Below is a small trained network, with its code and all its weights. Each question gives an input and a class and asks what happens when units are switched off, that is, made to give their printed mean instead of their output.

import numpy as np


def w(rows, s, z=0):
    codes = np.array(rows[::2]) - 128.0
    scale = np.full(codes.shape[1], s)
    scale[-1] = z or s
    return codes * scale


def norm(h):
    return h / np.sqrt((h * h).mean(-1, keepdims=True) + 1e-5)


def f(y):
    return y / 2 * (1 + np.tanh(0.7978845608 * (y + 0.044715 * y**3)))


def log_softmax(a):
    a = a - a.max(-1, keepdims=True)
    return a - np.log(np.exp(a).sum(-1, keepdims=True))


def net(x, mask):
    res = np.array(x, float).reshape(1, 4) / 4 @ E
    u = 0
    for l in range(3):
        y = f(norm(res) @ A[l][:, :-1].T + A[l][:, -1])
        res = res + np.where(mask[u : u + 4], y, B[l][:, -1]) @ B[l][:, :-1]
        u += 4
    return log_softmax(norm(res)[-1] @ U[:, :-1].T + U[:, -1])


A, B = {}, {}
E = w([
[185,51,204,118,77,106],'x0',
[187,49,94,227,165,240],'x1',
[125,125,128,133,132,129],'x2',
[116,64,107,2,132,200],'x3',
],0.0086)
A[0] = w([
[6,65,183,28,77,219,255],'L0N0',
[47,222,60,102,55,110,47],'L0N1',
[118,123,146,45,68,168,7],'L0N2',
[1,160,118,124,189,25,179],'L0N3',
],0.0063,0.0033)
B[0] = w([
[12,65,138,53,147,107,255],'L0N0',
[213,62,34,253,215,187,182],'L0N1',
[119,170,135,20,115,79,139],'L0N2',
[178,191,77,82,132,43,229],'L0N3',
],0.0077,0.0055)
A[1] = w([
[213,145,127,121,200,127,3],'L1N0',
[108,68,150,93,118,193,132],'L1N1',
[177,2,153,134,122,48,219],'L1N2',
[202,137,158,213,59,173,168],'L1N3',
],0.0094,0.0052)
B[1] = w([
[145,192,80,141,97,2,118],'L1N0',
[93,87,81,253,221,46,208],'L1N1',
[196,214,199,69,11,89,254],'L1N2',
[95,116,165,164,83,225,223],'L1N3',
],0.009,0.0059)
A[2] = w([
[65,148,100,68,162,137,159],'L2N0',
[182,10,188,103,128,136,64],'L2N1',
[147,53,146,112,127,148,130],'L2N2',
[103,96,87,183,185,168,3],'L2N3',
],0.013,0.0021)
B[2] = w([
[237,98,153,116,145,228,252],'L2N0',
[213,121,84,163,216,49,238],'L2N1',
[117,157,93,205,170,68,189],'L2N2',
[11,110,161,103,99,130,244],'L2N3',
],0.012,0.0049)
U = w([
[180,168,58,155,169,17,253],'0',
[182,144,68,21,163,193,88],'1',
[27,193,82,212,62,182,12],'2',
[55,29,85,131,178,156,41],'3',
[133,205,182,82,4,42,86],'4',
[168,71,162,49,100,54,193],'5',
[203,109,190,202,56,118,90],'6',
],0.013,0.006)

Each question gives the input, the list of numbers given to net, and the class t.
The units are the neurons (one row each of A and B). Each row of codes is followed by its name. A weight is (code - 128) times the scale printed after its matrix; where a second scale follows, it is the last column's (A, B and U).
mask holds one flag per neuron, layer by layer. A switched-off neuron (its flag False) gives its mean, the last column of its row in B, instead of its output. The means were averaged over made-up inputs and are rounded, as every weight is.
A unit's drop is (log p(t) with every unit on - log p(t) with that unit switched off) / (log p(t) with every unit on - log p(t) with every unit switched off).
The circuit of an input: a set's keep is (log p(t) with only the set's units on - log p(t) with every unit switched off) / (log p(t) with every unit on - log p(t) with every unit switched off). Starting from all 12 units, units are removed one at a time, each time the one whose removal leaves the highest keep (on an exact tie, the one counted first), for as long as the keep stays at least 0.8.
units of the circuit, in order: the units of the circuit, biggest drop first
k most important neurons: the k neurons with the biggest drops, biggest first
k most important neurons of layer l: the k neurons of layer l with the biggest drops, biggest first
drop of u: that unit's drop, to one decimal
input [-8,3,-6,0], class 2: 2 most important neurons => [L0N0 L2N3]
input [6,-2,2,-1], class 4: units of the circuit, in order => [L1N2]
input [-7,2,3,7], class 3: 2 most important neurons => [L1N2 L1N1]
input [4,-1,4,-1], class 4: 2 most important neurons => [L1N2 L2N0]
input [3,8,0,7], class 0: 2 most important neurons of layer 2 => [L2N1 L2N2]
input [8,1,2,2], class 0: 2 most important neurons => [L2N1 L1N1]
input [-6,7,-7,0], class 2: 3 most important neurons => [L0N0 L2N1 L2N0]
input [1,-2,-6,-5], class 4: 2 most important neurons => [L2N1 L1N1]
input [8,2,-3,3], class 0: 2 most important neurons => [L2N1 L1N1]
input [6,0,-3,-2], class 4: 2 most important neurons => [L1N2 L2N0]
input [-4,2,0,2], class 3: 2 most important neurons of layer 1 => [L1N2 L1N3]
input [-3,4,-8,8], class 3: 2 most important neurons of layer 1 => [L1N1 L1N2]
input [3,-3,-2,-6], class 4: 3 most important neurons => [L2N1 L2N0 L1N1]
input [2,7,-7,7], class 0: 2 most important neurons of layer 2 => [L2N1 L2N2]
input [7,0,1,-2], class 4: 3 most important neurons => [L1N2 L2N0 L0N1]
input [-2,1,4,-4], class 2: most important neuron => [L1N2]
input [6,1,8,7], class 0: 3 most important neurons => [L2N1 L1N1 L2N2]
input [3,3,-7,8], class 0: drop of L2N1 => 0.3
input [-2,8,-7,-7], class 2: drop of L2N3 => 0.1
input [0,-5,-6,3], class 1: drop of L1N0 => 0.0
